Below are the code and all the weights of a small trained network. Each question names an input and a target symbol and asks about switching units off, where a switched-off unit gives its printed mean instead of its output.

import numpy as np


def w(rows, s, z=0):
    codes = np.array(rows[::2]) - 128.0
    scale = np.full(codes.shape[1], s)
    scale[-1] = z or s
    return codes * scale


def norm(h):
    return h / np.sqrt((h * h).mean(-1, keepdims=True) + 1e-5)


def f(y):
    return y / 2 * (1 + np.tanh(0.7978845608 * (y + 0.044715 * y**3)))


def softmax(a):
    e = np.exp(a - a.max(-1, keepdims=True))
    return e / e.sum(-1, keepdims=True)


def log_softmax(a):
    a = a - a.max(-1, keepdims=True)
    return a - np.log(np.exp(a).sum(-1, keepdims=True))


def net(x, mask):
    ids = ['ΔΣΦβγεηθλπτψω'.index(c) for c in x.split()]
    T = len(ids)
    res = E[ids] + P[:T]
    u = 0
    for l in range(3):
        q, k, v = (norm(res) @ M[l].T for M in (Q, K, V))
        z = softmax(np.where(np.tri(T) > 0, q @ k.T / 4**0.5, -1e9)) @ v
        res = res + np.where(mask[u], z, O[l][:, -1]) @ O[l][:, :-1]
        u += 1
        y = f(norm(res) @ A[l][:, :-1].T + A[l][:, -1])
        res = res + np.where(mask[u : u + 4], y, B[l][:, -1]) @ B[l][:, :-1]
        u += 4
    return log_softmax(norm(res)[-1] @ U[:, :-1].T + U[:, -1])


Q, K, V, O, A, B = {}, {}, {}, {}, {}, {}
E = w([
[138,200,107,93],'Δ',
[184,90,112,18],'Σ',
[149,168,135,97],'Φ',
[141,106,184,134],'β',
[140,170,123,94],'γ',
[140,172,122,94],'ε',
[126,98,172,144],'η',
[170,139,202,105],'θ',
[140,96,109,160],'λ',
[93,87,129,64],'π',
[47,177,154,147],'τ',
[129,123,62,141],'ψ',
[71,1,163,186],'ω',
],0.017)
P = w([
[225,234,109,255],'0',
[197,177,113,242],'1',
[184,163,110,220],'2',
[177,153,110,195],'3',
[162,144,114,181],'4',
[150,131,116,171],'5',
[135,131,112,157],'6',
[127,119,115,150],'7',
[112,119,112,138],'8',
[117,105,117,138],'9',
[102,100,120,127],'10',
[106,102,124,117],'11',
[105,100,113,116],'12',
[146,115,116,123],'13',
],0.0046)
Q[0] = w([
[132,122,254,178],'L0H1',
[129,128,138,124],'L0H1',
[87,109,21,234],'L0H1',
[209,111,75,132],'L0H1',
],0.0099)
K[0] = w([
[86,215,225,208],'L0H1',
[124,130,132,128],'L0H1',
[255,82,82,154],'L0H1',
[163,138,97,73],'L0H1',
],0.01)
V[0] = w([
[128,151,141,157],'L0H1',
[141,67,68,213],'L0H1',
[137,3,95,108],'L0H1',
[127,113,24,170],'L0H1',
],0.0036)
O[0] = w([
[65,74,121,148,168],'L0H1',
[15,8,252,147,118],'L0H1',
[111,193,184,63,10],'L0H1',
[240,90,238,165,110],'L0H1',
],0.0034,0.0012)
A[0] = w([
[71,254,112,163,146],'L0N1',
[180,24,109,38,91],'L0N2',
[127,126,66,150,4],'L0N3',
[110,63,118,196,168],'L0N4',
],0.0086,0.0022)
B[0] = w([
[152,87,213,132,253],'L0N1',
[51,254,122,73,180],'L0N2',
[98,46,65,144,113],'L0N3',
[172,97,150,56,234],'L0N4',
],0.0099,0.004)
Q[1] = w([
[243,187,251,2],'L1H1',
[156,95,8,177],'L1H1',
[175,91,181,18],'L1H1',
[153,182,57,119],'L1H1',
],0.0061)
K[1] = w([
[154,138,96,3],'L1H1',
[167,180,107,247],'L1H1',
[57,171,74,39],'L1H1',
[231,128,98,113],'L1H1',
],0.0065)
V[1] = w([
[174,188,180,26],'L1H1',
[137,145,255,149],'L1H1',
[100,162,116,223],'L1H1',
[52,161,97,110],'L1H1',
],0.009)
O[1] = w([
[130,89,253,2,252],'L1H1',
[198,174,231,155,253],'L1H1',
[81,140,145,239,58],'L1H1',
[19,187,68,80,62],'L1H1',
],0.0067,0.0055)
A[1] = w([
[170,95,158,40,150],'L1N1',
[160,247,138,149,255],'L1N2',
[135,168,142,82,168],'L1N3',
[121,107,164,229,98],'L1N4',
],0.013,0.00098)
B[1] = w([
[116,174,2,93,252],'L1N1',
[19,56,54,145,153],'L1N2',
[202,50,114,82,170],'L1N3',
[103,134,18,69,154],'L1N4',
],0.0084,0.012)
Q[2] = w([
[196,77,118,111],'L2H1',
[72,166,125,200],'L2H1',
[145,68,166,5],'L2H1',
[166,131,158,120],'L2H1',
],0.016)
K[2] = w([
[75,147,91,41],'L2H1',
[146,142,98,192],'L2H1',
[98,88,203,3],'L2H1',
[35,131,166,76],'L2H1',
],0.011)
V[2] = w([
[47,1,157,111],'L2H1',
[211,54,173,75],'L2H1',
[176,172,55,160],'L2H1',
[186,20,41,140],'L2H1',
],0.0092)
O[2] = w([
[69,2,171,143,153],'L2H1',
[139,91,124,208,255],'L2H1',
[182,166,77,76,96],'L2H1',
[180,33,67,87,173],'L2H1',
],0.0097,0.0081)
A[2] = w([
[144,180,128,111,45],'L2N1',
[137,27,114,156,192],'L2N2',
[168,191,185,150,123],'L2N3',
[101,169,3,142,252],'L2N4',
],0.015,0.0023)
B[2] = w([
[159,110,111,50,127],'L2N1',
[30,133,134,104,254],'L2N2',
[77,152,143,82,144],'L2N3',
[67,157,154,250,170],'L2N4',
],0.016,0.0088)
U = w([
[164,202,123,153,121],'Δ',
[113,159,102,194,4],'Σ',
[168,156,131,125,69],'Φ',
[165,109,204,148,171],'β',
[178,127,122,121,100],'γ',
[200,142,113,120,117],'ε',
[201,84,128,111,119],'η',
[162,179,181,93,151],'θ',
[195,88,48,153,91],'λ',
[61,249,66,97,42],'π',
[77,160,225,92,174],'τ',
[97,150,33,219,192],'ψ',
[54,22,105,131,153],'ω',
],0.013,0.0034)

Each question gives the input, a string of symbols that net reads in full, and the target symbol t.
The units are the heads (4 rows each of Q, K, V and O) and the neurons (one row each of A and B). Each row of codes is followed by its name. A weight is (code - 128) times the scale printed after its matrix; where a second scale follows, it is the last column's (O, A, B and U).
mask holds one flag per unit, layer by layer, with each layer's heads first. A switched-off unit (its flag False) gives its mean, the last column of its rows in O or B, instead of its output. The means were averaged over made-up inputs and are rounded, as every weight is.
A unit's drop is (log p(t) with every unit on - log p(t) with that unit switched off) / (log p(t) with every unit on - log p(t) with every unit switched off).
The circuit of an input: a set's keep is (log p(t) with only the set's units on - log p(t) with every unit switched off) / (log p(t) with every unit on - log p(t) with every unit switched off). Starting from the 12 units with the biggest drops (on a tie, the unit counted first), units are removed one at a time, each time the one whose removal leaves the highest keep (on an exact tie, the one counted first), for as long as the keep stays at least 0.8.
units of the circuit, in order: the units of the circuit, biggest drop first
unit that matters most: the unit with the biggest drop
top k neurons: the k neurons with the biggest drops, biggest first
k most important neurons of layer l: the k neurons of layer l with the biggest drops, biggest first
input γ τ β ω Δ ω ψ Δ γ, target ψ: unit that matters most	L0N4
input Φ Φ β η, target η: units of the circuit, in order	[L2H1; L1H1; L0N2; L2N4]
input τ η γ, target τ: 3 most important neurons of layer 0	[L0N1; L0N4; L0N2]
input Φ β β Δ ω ε β ω τ η ε, target τ: units of the circuit, in order	[L0N1; L2H1]
input Δ γ τ ω Δ θ θ τ τ π, target τ: units of the circuit, in order	[L2H1; L1N1]
input ψ τ θ β Φ θ, target θ: units of the circuit, in order	[L2H1; L2N2]
input ω ε ω β θ ω ψ η Φ, target ψ: units of the circuit, in order	[L2N4; L1N1]
input Δ Δ λ, target λ: units of the circuit, in order	[L2H1; L0N1; L0N4; L0H1]
input β τ γ τ Φ ε, target τ: top 4 neurons	[L0N1; L0N4; L2N3; L1N1]
input ω τ Δ η β, target η: top 3 neurons	[L0N2; L0N4; L0N1]
input η λ Δ, target λ: top 3 neurons	[L0N2; L0N4; L0N1]
input ω ω ω τ θ, target ω: top 4 neurons	[L0N4; L1N1; L0N1; L1N2]
input β Δ τ ω Δ π β, target π: top 3 neurons	[L0N1; L1N1; L0N2]
input τ τ Δ, target τ: units of the circuit, in order	[L0N1]
input τ θ β π τ ε ε Δ β ω β τ π, target τ: units of the circuit, in order	[L0N2; L1N4]
input τ ψ λ λ η ψ ε Σ, target π: top 2 neurons	[L0N2; L2N4]
input ω ψ η γ τ β Φ, target τ: units of the circuit, in order	[L2H1; L1H1]
input Δ ω Φ γ γ ψ θ, target ψ: top 2 neurons	[L0N4; L0N1]
input ε Φ ω π Δ Φ γ ψ η, target ψ: units of the circuit, in order	[L0N1; L1N1; L2N4; L2H1]
input λ Φ β, target λ: units of the circuit, in order	[L0N2; L2H1; L0N1]
input ω ψ ω ω ε, target ω: top 2 neurons	[L0N4; L1N1]
input ω λ Φ τ ω η ε ψ, target ψ: units of the circuit, in order	[L1H1]
input β Δ λ, target λ: top 4 neurons	[L0N2; L0N4; L0N1; L1N2]
input Δ γ ω ε, target ω: 2 most important neurons of layer 0	[L0N4; L0N2]
input Δ Δ γ η Δ β Δ τ Φ ψ γ, target ψ: top 4 neurons	[L1N1; L0N4; L0N2; L2N4]
input λ ε ε, target λ: top 3 neurons	[L0N2; L0N4; L0N1]
input β γ Δ Σ π λ, target ψ: top 3 neurons	[L1N1; L2N4; L0N1]
input ω Δ Δ ω ε θ ε τ τ β, target τ: unit that matters most	L1N4
input Φ τ β, target τ: top 2 neurons	[L1N1; L0N1]
